arr =
[[115 120 115 121 122 125 136 119 124 138 127 121 121]
 [124 129 127 141 128 131 136 134 133 128 130 127 126]
 [131 123 118 124 137 111 108 130 116 127 124 111 111]
 [115 130 118 125 127 126 124 111 125 107 127 118 129]
 [131 123 147 130 147 127 121 146 135 139 121 135 128]
 [116 120 145 135 140 122 114 149 111 137 131 115 110]
 [124 123 124 132 129 129 136 109 131 126 128 129 138]
 [133 123 127 135 120 128 128 126 123 121 131 124 123]
 [116 126 143 129 136 132 130 135 129 128 134 121 121]
 [121 126 134 132 133 122 129 132 135 135 131 131 138]]
Rows and columns are numbered from 0.
The entry in row 1 and column 0 -> 124
The entry at row 2, column 1?
Answer: 123
The entry in row 0 and column 1?
Answer: 120
The entry just left of the largest entry is 114
The entry at row 0, column 2?
Answer: 115
The entry in row 0 and column 0 -> 115
The top-right entry?
Answer: 121
The entry just right of the largest entry?
Answer: 111
The entry directly below the largest entry -> 109
The entry just left of 146?
Answer: 121
The entry at row 2, column 0?
Answer: 131
The entry directly above the largest entry -> 146
The entry at row 1, column 2?
Answer: 127
The bottom-right entry: 138
The bottom-left entry?
Answer: 121
The top entry of the column that holds the smallest entry: 138
The minimum?
Answer: 107
The entry directly above 143?
Answer: 127
The entry directly above 109?
Answer: 149
The entry just left of the smallest entry -> 125

Questions about the grid below. Counting starts at 0.
1) The entry in row 2 and column 0?
2) The entry just left of 131?
3) The minimum?
4) The entry directly below 137?
5) The entry just right of the smallest entry?
6) The entry at row 1, column 0?
7) The entry in the bottom-right corner?
8) The entry just left of 129?
[[136 146 102 140 112 127 137 123 116 130]
 [142 112 152 143 127 140 129 143 113 116]
 [133 111 138 131 124 149 139 147 124 108]]
1) 133
2) 138
3) 102
4) 129
5) 140
6) 142
7) 108
8) 140

129	134	130	154	124	140	111	127	140
Find the entry just left of 124.
154
The 2nd entry from the left: 134
Find the 3rd entry from the right.
111

Read these off the table that follows.
1) Give the smallest entry in the first row.
2) Give the top-right entry.
3) Give the entry in the bottom-left corner.
4) Give the bottom entry of the column that holds the largest entry.
5) Give the minimum.
6) Give the entry just left of 116.
7) Give the last entry, reading row by row.
8) Give the smallest entry in the first column.
[[125 118 116 133 138 141 132 129 133]
 [108 131 118 119 132 135 113 118 102]
 [107 128 114 120 136 139 115 119 103]
 [135 141 146 123 113 109 124 128 125]
 [129 133 134 125 123 121 126 127 124]
 [132 130 133 128 124 123 130 130 132]
 [114 113 104 131 147 153 128 125 124]
 [142 123 132 136 127 126 139 135 148]
 [129 126 127 129 129 129 130 129 131]
 [141 122 131 136 129 128 140 135 148]]
1) 116
2) 133
3) 141
4) 128
5) 102
6) 118
7) 148
8) 107

[[136 127 132 129 134 129 128 131 131 128 130]
 [136 129 134 128 134 128 128 130 130 128 127]
 [137 129 132 129 138 129 128 131 132 128 129]
 [135 130 132 129 132 128 128 129 131 128 127]
 [135 127 132 129 138 129 127 131 131 128 129]
 [138 129 152 129 134 129 128 136 131 130 128]
 [136 129 132 128 129 129 128 129 131 127 128]
 [132 129 132 130 131 128 128 131 131 128 129]
 [136 127 130 129 136 129 128 131 131 128 129]
 [143 126 132 128 138 130 128 131 131 128 130]]
Indices start at 0.
The entry in row 1 and column 0?
Answer: 136
The entry just right of the largest entry?
Answer: 129
The bottom entry of the column that holds the smallest entry?
Answer: 126
The entry in row 0 and column 2 -> 132
The bottom entry of the column that holds the largest entry is 132
The bottom-right entry: 130
The entry in the bottom-left corner: 143
The entry at row 0, column 0?
Answer: 136
The top-right entry -> 130
The entry in row 2 and column 0?
Answer: 137
The entry at row 2, column 2 -> 132
The entry at row 2, column 1?
Answer: 129
The entry directly above the largest entry?
Answer: 132
The entry in row 1 and column 2?
Answer: 134
The entry just left of the largest entry?
Answer: 129
The entry in row 0 and column 1?
Answer: 127

Read these off the row that follows.
1) Find the third entry from the right.
2) Find the second entry from the left.
3) Find the 2nd-last entry.
[154 124 140 107 150 117]
1) 107
2) 124
3) 150

X = [134, 129, 128, 146, 127, 106, 149, 140]
The entry just right of the smallest entry: 149
Give the minimum.
A: 106
Give the entry just right of 149.
A: 140

W = [[118, 117, 119, 131, 118, 131, 134, 122, 141, 131, 142, 129, 124, 116, 116, 138], [129, 116, 109, 129, 123, 131, 133, 124, 140, 130, 147, 125, 131, 112, 117, 133], [129, 120, 107, 122, 128, 140, 128, 140, 145, 136, 140, 128, 130, 114, 114, 129], [115, 116, 125, 131, 114, 130, 129, 117, 141, 131, 141, 129, 122, 121, 117, 137], [128, 121, 106, 121, 126, 141, 126, 138, 145, 134, 140, 126, 128, 114, 114, 129], [115, 116, 126, 132, 116, 129, 130, 116, 141, 131, 141, 129, 123, 122, 117, 136], [126, 115, 113, 123, 113, 129, 129, 127, 151, 138, 140, 140, 136, 112, 121, 134], [120, 120, 131, 142, 133, 119, 144, 112, 140, 130, 136, 125, 137, 121, 117, 143], [122, 122, 132, 143, 135, 119, 145, 111, 139, 130, 134, 125, 139, 121, 117, 144], [127, 114, 111, 123, 116, 131, 131, 128, 150, 137, 143, 139, 136, 111, 121, 132], [126, 117, 112, 132, 130, 128, 136, 131, 139, 132, 142, 127, 131, 113, 113, 135]]
What is the entry just right of the smallest entry? 121
What is the entry just right of the largest entry? 138
What is the entry just left of the largest entry? 127
The entry just left of the smallest entry is 121

Read these off the array that follows. Counting starts at 0.
1) Find the entry at row 0, column 1.
2) Find the entry at row 2, column 0.
3) Find the entry directly below the smallest entry.
4) Find the entry just right of 115.
5) Find the bottom-right entry.
6) Find the entry in row 1 and column 0.
7) Find the entry just right of the smallest entry.
8) Find the entry just left of 108.
[[111 110 105 115 117]
 [103 112 101 118 117]
 [135 124 124 128 131]
 [131 128 108 141 128]
 [116 138 127 134 122]]
1) 110
2) 135
3) 124
4) 117
5) 122
6) 103
7) 118
8) 128

Questions about the array below.
1) Find the entry just right of the largest entry.
2) Find the entry in the top-left corner.
3) Find the entry directly below the centre entry.
4) Find the entry directly above the centre entry.
5) Find the entry just left of the largest entry.
6) Find the minimum.
7) Find the third entry in reading order.
8) Find the largest entry in the last row.
[[122 135 130 125 127 120 124 126 121 128 133 128 127]
 [119 138 131 124 126 117 122 125 117 128 135 128 127]
 [121 136 130 125 126 120 123 126 120 128 133 128 127]
 [112 146 133 122 124 108 117 122 109 129 141 129 126]
 [128 129 128 128 128 127 128 128 127 128 128 128 128]
 [134 122 126 130 129 135 132 130 135 128 124 128 129]
 [106 152 134 119 123 102 114 121 103 129 145 129 125]]
1) 134
2) 122
3) 128
4) 123
5) 106
6) 102
7) 130
8) 152
